Here is a tiny trained network, its code and every weight. The questions are about switching its units off for an input and a target symbol, where a switched-off unit gives its printed mean instead of its output.

import numpy as np


def w(rows, s, z=0):
    codes = np.array(rows[::2]) - 128.0
    scale = np.full(codes.shape[1], s)
    scale[-1] = z or s
    return codes * scale


def norm(h):
    return h / np.sqrt((h * h).mean(-1, keepdims=True) + 1e-5)


def f(y):
    return y / 2 * (1 + np.tanh(0.7978845608 * (y + 0.044715 * y**3)))


def softmax(a):
    e = np.exp(a - a.max(-1, keepdims=True))
    return e / e.sum(-1, keepdims=True)


def log_softmax(a):
    a = a - a.max(-1, keepdims=True)
    return a - np.log(np.exp(a).sum(-1, keepdims=True))


def net(x, mask):
    ids = ['ΣΦγδεηθλμξπ'.index(c) for c in x.split()]
    T = len(ids)
    res = E[ids] + P[:T]
    u = 0
    for l in range(2):
        q, k, v = (norm(res) @ M[l].T for M in (Q, K, V))
        z = softmax(np.where(np.tri(T) > 0, q @ k.T / 2**0.5, -1e9)) @ v
        res = res + np.where(mask[u], z, O[l][:, -1]) @ O[l][:, :-1]
        u += 1
        y = f(norm(res) @ A[l][:, :-1].T + A[l][:, -1])
        res = res + np.where(mask[u : u + 8], y, B[l][:, -1]) @ B[l][:, :-1]
        u += 8
    return log_softmax(norm(res)[-1] @ U[:, :-1].T + U[:, -1])


Q, K, V, O, A, B = {}, {}, {}, {}, {}, {}
E = w([
[148,209,65,105,232,220,141,184],'Σ',
[196,112,117,103,150,146,89,153],'Φ',
[104,111,123,79,156,144,105,162],'γ',
[169,117,151,105,149,148,135,132],'δ',
[116,128,152,79,137,144,153,123],'ε',
[131,117,27,105,51,63,176,153],'η',
[24,83,84,115,138,139,139,68],'θ',
[179,69,118,149,74,172,201,2],'λ',
[140,143,124,152,127,114,97,91],'μ',
[121,116,93,187,175,110,179,169],'ξ',
[100,134,116,127,141,102,98,145],'π',
],0.0074)
P = w([
[156,149,177,72,90,116,115,145],'0',
[122,74,92,92,210,190,83,82],'1',
[118,72,68,92,207,185,101,79],'2',
[119,74,34,100,207,183,119,79],'3',
[124,84,18,99,201,197,132,87],'4',
[122,79,2,106,192,213,130,82],'5',
],0.0036)
Q[0] = w([
[39,173,254,198,87,157,111,169],'L0H0',
[84,129,84,190,63,203,192,151],'L0H0',
],0.0087)
K[0] = w([
[144,12,105,56,173,207,83,78],'L0H0',
[131,109,184,96,145,148,124,139],'L0H0',
],0.012)
V[0] = w([
[119,111,202,115,141,138,15,2],'L0H0',
[120,140,141,98,105,24,86,170],'L0H0',
],0.007)
O[0] = w([
[111,189,131,253,108,245,131,196,151],'L0H0',
[113,29,122,67,80,178,59,170,253],'L0H0',
],0.0042,0.0012)
A[0] = w([
[130,187,180,77,183,118,83,97,151],'L0N0',
[130,31,142,207,137,89,185,130,151],'L0N1',
[48,151,164,84,115,142,154,146,87],'L0N2',
[145,106,76,151,176,125,109,82,199],'L0N3',
[150,85,199,112,112,182,193,108,16],'L0N4',
[148,128,135,89,154,74,152,107,104],'L0N5',
[94,114,149,163,109,96,32,143,3],'L0N6',
[128,148,154,138,7,95,125,109,125],'L0N7',
],0.011,0.0019)
B[0] = w([
[191,166,78,108,115,120,118,224,165],'L0N0',
[142,184,82,166,105,50,118,193,145],'L0N1',
[143,95,61,167,218,160,131,130,138],'L0N2',
[109,224,123,56,118,160,131,117,253],'L0N3',
[139,170,132,127,123,157,255,115,143],'L0N4',
[59,161,86,198,97,62,123,149,185],'L0N5',
[39,180,172,184,104,155,87,190,125],'L0N6',
[70,163,125,166,174,149,76,54,124],'L0N7',
],0.0089,0.007)
Q[1] = w([
[90,252,34,57,168,118,187,130],'L1H0',
[115,75,157,133,83,166,106,180],'L1H0',
],0.02)
K[1] = w([
[232,4,247,241,171,34,88,152],'L1H0',
[144,149,8,123,140,82,130,132],'L1H0',
],0.015)
V[1] = w([
[213,108,222,117,62,149,172,211],'L1H0',
[145,47,150,134,255,148,67,190],'L1H0',
],0.0084)
O[1] = w([
[98,100,233,93,101,126,207,173,162],'L1H0',
[195,105,155,130,254,79,146,138,249],'L1H0',
],0.0058,0.0017)
A[1] = w([
[156,150,192,143,209,70,137,102,85],'L1N0',
[105,124,154,96,36,160,120,150,44],'L1N1',
[149,79,68,143,89,169,107,87,48],'L1N2',
[247,144,212,124,67,141,91,157,5],'L1N3',
[152,64,118,124,81,166,148,173,56],'L1N4',
[183,152,89,167,136,107,80,58,83],'L1N5',
[157,101,81,197,105,164,131,148,69],'L1N6',
[192,120,107,182,77,65,196,58,149],'L1N7',
],0.012,0.0028)
B[1] = w([
[111,122,145,148,73,127,83,52,201],'L1N0',
[203,63,128,161,102,147,106,89,221],'L1N1',
[103,114,186,78,146,150,118,117,192],'L1N2',
[119,219,191,122,165,72,96,21,145],'L1N3',
[127,92,122,152,150,63,130,190,159],'L1N4',
[101,56,132,137,111,148,249,124,254],'L1N5',
[55,157,138,117,89,100,121,122,181],'L1N6',
[187,93,170,144,106,143,56,184,174],'L1N7',
],0.012,0.0036)
U = w([
[103,196,84,153,104,47,125,193,224],'Σ',
[116,151,254,83,128,77,215,130,8],'Φ',
[207,148,172,146,187,65,50,44,129],'γ',
[222,111,159,123,38,178,169,137,248],'δ',
[185,218,89,81,195,199,128,189,103],'ε',
[38,98,104,78,140,188,152,38,239],'η',
[152,85,73,212,189,121,221,114,77],'θ',
[128,200,121,199,48,188,55,68,14],'λ',
[42,133,179,213,120,171,85,193,144],'μ',
[123,34,88,77,67,35,96,137,119],'ξ',
[160,34,147,110,201,144,36,191,46],'π',
],0.007,0.0016)

Each question gives the input, a string of symbols that net reads in full, and the target symbol t.
The units are the heads (2 rows each of Q, K, V and O) and the neurons (one row each of A and B). Each row of codes is followed by its name. A weight is (code - 128) times the scale printed after its matrix; where a second scale follows, it is the last column's (O, A, B and U).
mask holds one flag per unit, layer by layer, with each layer's heads first. A switched-off unit (its flag False) gives its mean, the last column of its rows in O or B, instead of its output. The means were averaged over made-up inputs and are rounded, as every weight is.
A unit's drop is (log p(t) with every unit on - log p(t) with that unit switched off) / (log p(t) with every unit on - log p(t) with every unit switched off).
The circuit of an input: a set's keep is (log p(t) with only the set's units on - log p(t) with every unit switched off) / (log p(t) with every unit on - log p(t) with every unit switched off). Starting from the 12 units with the biggest drops (on a tie, the unit counted first), units are removed one at a time, each time the one whose removal leaves the highest keep (on an exact tie, the one counted first), for as long as the keep stays at least 0.8.
units of the circuit, in order: the units of the circuit, biggest drop first
unit that matters most: the unit with the biggest drop
top k neurons: the k neurons with the biggest drops, biggest first
top k neurons in layer l: the k neurons of layer l with the biggest drops, biggest first
input δ ε γ Σ δ π, target δ: units of the circuit, in order => [L1H0, L1N1]
input Φ μ λ θ ε, target Φ: units of the circuit, in order => [L1H0, L0N3]
input μ θ θ λ, target μ: units of the circuit, in order => [L0H0, L1N6]
input ξ Σ γ, target ξ: unit that matters most => L0H0
input λ γ μ γ, target λ: top 2 neurons in layer 1 => [L1N5, L1N1]
input γ μ θ π, target γ: top 2 neurons in layer 0 => [L0N3, L0N2]
input δ θ Φ η ε, target δ: top 4 neurons => [L0N3, L0N4, L1N1, L1N6]
input δ θ θ ε μ ξ, target δ: top 2 neurons => [L0N3, L0N4]
input θ Σ η γ η Φ, target θ: top 2 neurons => [L0N3, L1N5]
input θ θ η Φ ε γ, target θ: top 3 neurons in layer 0 => [L0N3, L0N2, L0N5]
input Σ Φ μ, target Σ: units of the circuit, in order => [L0H0, L0N5]
input γ θ θ δ Σ, target γ: units of the circuit, in order => [L1H0, L0N2, L0N3, L1N0]
input δ ξ δ Φ γ, target δ: top 3 neurons => [L0N3, L0N4, L1N1]
input Σ λ λ γ, target Σ: top 3 neurons => [L0N5, L0N0, L0N3]
input θ θ ε Φ θ π, target θ: units of the circuit, in order => [L1H0, L0N2, L1N5]
input δ δ γ, target δ: top 2 neurons => [L0N4, L1N1]
input θ Σ μ γ ε π, target θ: units of the circuit, in order => [L1H0, L1N5]
input ε μ ξ ε, target Σ: top 3 neurons in layer 0 => [L0N2, L0N5, L0N4]
input θ λ Φ δ λ Σ, target θ: units of the circuit, in order => [L1H0, L1N5, L0N2]
input Σ μ γ θ ε, target Σ: top 2 neurons => [L0N5, L0N0]
input ε θ ξ Φ γ, target ε: unit that matters most => L0N2
input η θ Φ, target η: units of the circuit, in order => [L1H0, L0N3, L0N7, L1N5]
input γ θ Σ ε μ, target γ: units of the circuit, in order => [L1H0, L0N2]
input μ θ π γ π θ, target μ: top 2 neurons in layer 1 => [L1N6, L1N5]
input γ λ Σ Φ λ ξ, target γ: top 3 neurons => [L0N3, L0N2, L1N0]
